Below is a small trained network, with its code and all its weights. Each question gives an input and a class and asks what happens when units are switched off, that is, made to give their printed mean instead of their output.

import numpy as np


def w(rows, s, z=0):
    codes = np.array(rows[::2]) - 128.0
    scale = np.full(codes.shape[1], s)
    scale[-1] = z or s
    return codes * scale


def f(y):
    return y / 2 * (1 + np.tanh(0.7978845608 * (y + 0.044715 * y**3)))


def log_softmax(a):
    a = a - a.max(-1, keepdims=True)
    return a - np.log(np.exp(a).sum(-1, keepdims=True))


def net(x, mask):
    res = np.array(x, float).reshape(1, 3) / 4 @ E
    y = f(res @ A[0][:, :-1].T + A[0][:, -1])
    res = res + np.where(mask, y, B[0][:, -1]) @ B[0][:, :-1]
    return log_softmax(res[-1] @ U[:, :-1].T + U[:, -1])


A, B = {}, {}
E = w([
[119,167,208,117,223,121,143],'x0',
[69,160,89,10,158,195,174],'x1',
[199,171,104,157,135,141,189],'x2',
],0.012)
A[0] = w([
[71,129,93,54,150,153,140,139],'n1',
[84,135,105,72,92,222,185,127],'n2',
[133,114,80,143,101,141,132,84],'n3',
[179,97,209,211,66,114,88,170],'n4',
[147,158,187,128,229,140,142,94],'n5',
[215,151,91,160,101,187,254,47],'n6',
[147,99,31,144,50,183,138,101],'n7',
[128,161,68,83,163,193,157,102],'n8',
[128,99,44,110,40,113,114,118],'n9',
[215,161,87,149,147,142,175,64],'n10',
[21,46,168,94,78,119,41,8],'n11',
],0.0084,0.0011)
B[0] = w([
[171,79,11,217,56,121,124,201],'n1',
[183,90,33,219,143,115,77,203],'n2',
[93,131,123,85,134,104,135,148],'n3',
[164,72,37,192,99,113,86,247],'n4',
[120,74,146,40,174,32,209,195],'n5',
[52,251,199,156,59,190,151,195],'n6',
[111,121,162,47,254,23,188,195],'n7',
[157,55,6,147,101,135,71,188],'n8',
[111,114,199,58,240,80,194,196],'n9',
[84,191,171,146,107,227,97,173],'n10',
[22,239,209,91,62,214,114,219],'n11',
],0.0069,0.011)
U = w([
[201,31,51,212,86,104,96,193],'0',
[135,96,161,39,246,18,221,182],'1',
[69,231,173,132,53,233,132,2],'2',
],0.011,0.00082)

Each question gives the input, the list of numbers given to net, and the class t.
The units are the neurons (one row each of A and B). Each row of codes is followed by its name. A weight is (code - 128) times the scale printed after its matrix; where a second scale follows, it is the last column's (A, B and U).
mask holds one flag per neuron, in row order. A switched-off neuron (its flag False) gives its mean, the last column of its row in B, instead of its output. The means were averaged over made-up inputs and are rounded, as every weight is.
A unit's drop is (log p(t) with every unit on - log p(t) with that unit switched off) / (log p(t) with every unit on - log p(t) with every unit switched off).
The circuit of an input: a set's keep is (log p(t) with only the set's units on - log p(t) with every unit switched off) / (log p(t) with every unit on - log p(t) with every unit switched off). Starting from all 11 units, units are removed one at a time, each time the one whose removal leaves the highest keep (on an exact tie, the one counted first), for as long as the keep stays at least 0.8.
circuit, biggest first: the units of the circuit, biggest drop first
top k neurons: the k neurons with the biggest drops, biggest first
drop when u is switched off: that unit's drop, to one decimal
input [4,3,-7], class 2: circuit, biggest first => (n11)
input [2,6,-6], class 0: top 2 neurons => (n1, n2)
input [4,1,6], class 2: top 2 neurons => (n6, n7)
input [5,7,6], class 0: top 2 neurons => (n8, n2)
input [-4,6,5], class 0: top 2 neurons => (n2, n8)
input [-7,-4,8], class 2: top 2 neurons => (n6, n10)
input [-3,-6,8], class 2: top 2 neurons => (n6, n10)
input [-7,-4,-5], class 1: circuit, biggest first => (n9, n7)
input [-5,1,-5], class 1: top 3 neurons => (n9, n7, n6)
input [-3,6,-5], class 0: top 2 neurons => (n2, n1)
input [1,2,-4], class 2: top 2 neurons => (n4, n11)
input [-5,-3,5], class 1: circuit, biggest first => (n7, n9)
input [2,8,6], class 0: top 2 neurons => (n8, n2)
input [0,7,5], class 0: circuit, biggest first => (n8)
input [-8,2,-8], class 1: top 4 neurons => (n9, n7, n6, n10)
input [-8,7,-7], class 1: drop when n7 is switched off => 1.9
input [-6,8,1], class 0: drop when n1 is switched off => 0.4
input [-7,0,-4], class 1: drop when n10 is switched off => 0.0
